Here is a tiny trained network, its code and every weight. The questions are about switching its units off for an input and a target symbol, where a switched-off unit gives its printed mean instead of its output.

import numpy as np


def w(rows, s, z=0):
    codes = np.array(rows[::2]) - 128.0
    scale = np.full(codes.shape[1], s)
    scale[-1] = z or s
    return codes * scale


def norm(h):
    return h / np.sqrt((h * h).mean(-1, keepdims=True) + 1e-5)


def f(y):
    return y / 2 * (1 + np.tanh(0.7978845608 * (y + 0.044715 * y**3)))


def softmax(a):
    e = np.exp(a - a.max(-1, keepdims=True))
    return e / e.sum(-1, keepdims=True)


def log_softmax(a):
    a = a - a.max(-1, keepdims=True)
    return a - np.log(np.exp(a).sum(-1, keepdims=True))


def net(x, mask):
    ids = ['ΛΞΦβζητω'.index(c) for c in x.split()]
    T = len(ids)
    res = E[ids] + P[:T]
    r = norm(res)
    for j in range(2):
        rows = slice(2 * j, 2 * j + 2)
        q, k, v = (r @ M[0][rows].T for M in (Q, K, V))
        z = softmax(np.where(np.tri(T) > 0, q @ k.T / 2**0.5, -1e9)) @ v
        o = O[0][rows]
        res = res + np.where(mask[j], z, o[:, -1]) @ o[:, :-1]
    y = f(norm(res) @ A[0][:, :-1].T + A[0][:, -1])
    res = res + np.where(mask[2:6], y, B[0][:, -1]) @ B[0][:, :-1]
    return log_softmax(norm(res)[-1] @ U[:, :-1].T + U[:, -1])


Q, K, V, O, A, B = {}, {}, {}, {}, {}, {}
E = w([
[58,108,120,124,101],'Λ',
[109,136,59,215,130],'Ξ',
[82,90,165,174,136],'Φ',
[160,189,117,43,156],'β',
[113,86,118,129,93],'ζ',
[123,73,166,151,186],'η',
[119,81,124,127,96],'τ',
[1,209,56,124,16],'ω',
],0.02)
P = w([
[247,67,140,114,165],'0',
[51,122,101,62,202],'1',
[72,103,98,52,167],'2',
[68,119,82,45,148],'3',
[77,120,66,19,149],'4',
[79,127,70,8,137],'5',
[92,107,80,2,146],'6',
],0.0091)
Q[0] = w([
[82,82,133,80,134],'head 1',
[208,179,250,170,41],'head 1',
[105,98,137,67,150],'head 2',
[152,165,199,137,87],'head 2',
],0.022)
K[0] = w([
[176,151,119,125,116],'head 1',
[4,177,142,83,179],'head 1',
[146,154,83,96,124],'head 2',
[93,81,189,100,165],'head 2',
],0.024)
V[0] = w([
[101,61,53,138,9],'head 1',
[218,79,166,177,84],'head 1',
[2,37,137,122,123],'head 2',
[99,104,206,63,107],'head 2',
],0.021)
O[0] = w([
[70,71,175,115,47,157],'head 1',
[181,172,248,124,152,253],'head 1',
[145,132,187,245,104,136],'head 2',
[147,232,132,128,117,71],'head 2',
],0.016,0.014)
A[0] = w([
[99,230,142,205,143,191],'neuron 1',
[81,71,30,128,133,3],'neuron 2',
[105,73,159,87,82,139],'neuron 3',
[151,110,4,137,165,27],'neuron 4',
],0.022,0.0024)
B[0] = w([
[154,138,55,172,55,185],'neuron 1',
[164,71,191,123,191,180],'neuron 2',
[144,145,52,85,141,248],'neuron 3',
[2,162,168,113,113,199],'neuron 4',
],0.027,0.012)
U = w([
[158,174,140,152,130,124],'Λ',
[104,35,127,136,192,156],'Ξ',
[40,210,83,150,183,181],'Φ',
[155,165,73,2,171,176],'β',
[145,154,184,76,63,36],'ζ',
[212,185,75,158,196,109],'η',
[122,152,202,60,55,3],'τ',
[52,137,58,107,6,151],'ω',
],0.0089,0.0055)

Each question gives the input, a string of symbols that net reads in full, and the target symbol t.
The units are the heads (2 rows each of Q, K, V and O) and the neurons (one row each of A and B). Each row of codes is followed by its name. A weight is (code - 128) times the scale printed after its matrix; where a second scale follows, it is the last column's (O, A, B and U).
mask holds one flag per unit, heads first, then neurons. A switched-off unit (its flag False) gives its mean, the last column of its rows in O or B, instead of its output. The means were averaged over made-up inputs and are rounded, as every weight is.
A unit's drop is (log p(t) with every unit on - log p(t) with that unit switched off) / (log p(t) with every unit on - log p(t) with every unit switched off).
The circuit of an input: a set's keep is (log p(t) with only the set's units on - log p(t) with every unit switched off) / (log p(t) with every unit on - log p(t) with every unit switched off). Starting from all 6 units, units are removed one at a time, each time the one whose removal leaves the highest keep (on an exact tie, the one counted first), for as long as the keep stays at least 0.8.
circuit, biggest first: the units of the circuit, biggest drop first
most important unit: the unit with the biggest drop
k most important neurons: the k neurons with the biggest drops, biggest first
which heads matter: for each layer, one digit per head in row order, 1 if its drop is at least 0.15 and else 0, layers parted by /
drop of u: that unit's drop, to one decimal
input β Φ τ ζ ζ Λ, target Φ: which heads matter -> 10
input β Λ Λ Ξ η Λ, target Ξ: circuit, biggest first -> head 2; head 1; neuron 2
input ω β ζ ζ Ξ τ, target Ξ: circuit, biggest first -> neuron 2; head 1
input Φ Λ τ, target Λ: circuit, biggest first -> head 2
input Ξ Ξ Λ Ξ, target β: circuit, biggest first -> neuron 3; head 1
input Λ Ξ τ, target ω: 2 most important neurons -> neuron 3; neuron 2
input Ξ η Φ ζ η Λ ω, target β: which heads matter -> 00
input Φ Φ β Ξ Φ η τ, target Ξ: which heads matter -> 11
input β η η Φ ζ ζ Φ, target Φ: 2 most important neurons -> neuron 4; neuron 3
input Λ Φ Φ η, target ω: 2 most important neurons -> neuron 1; neuron 2
input Ξ β Λ η β ω, target β: 3 most important neurons -> neuron 3; neuron 4; neuron 1
input β Ξ Ξ Φ Ξ β, target Φ: 2 most important neurons -> neuron 4; neuron 3
input Ξ ζ Ξ Λ, target Ξ: 2 most important neurons -> neuron 1; neuron 4
input Λ η Ξ β ω ζ, target ω: most important unit -> head 1
input β Φ Ξ, target Ξ: 2 most important neurons -> neuron 2; neuron 3
input ζ Φ η, target τ: drop of neuron 2 -> 0.1
input Φ Λ Φ, target Λ: drop of head 1 -> 0.1
input ω Λ β Λ Ξ β, target Ξ: drop of head 1 -> 0.9
input τ η Ξ Ξ ζ Λ ζ, target Ξ: drop of head 1 -> -0.5
input ω ζ β, target Ξ: most important unit -> head 1
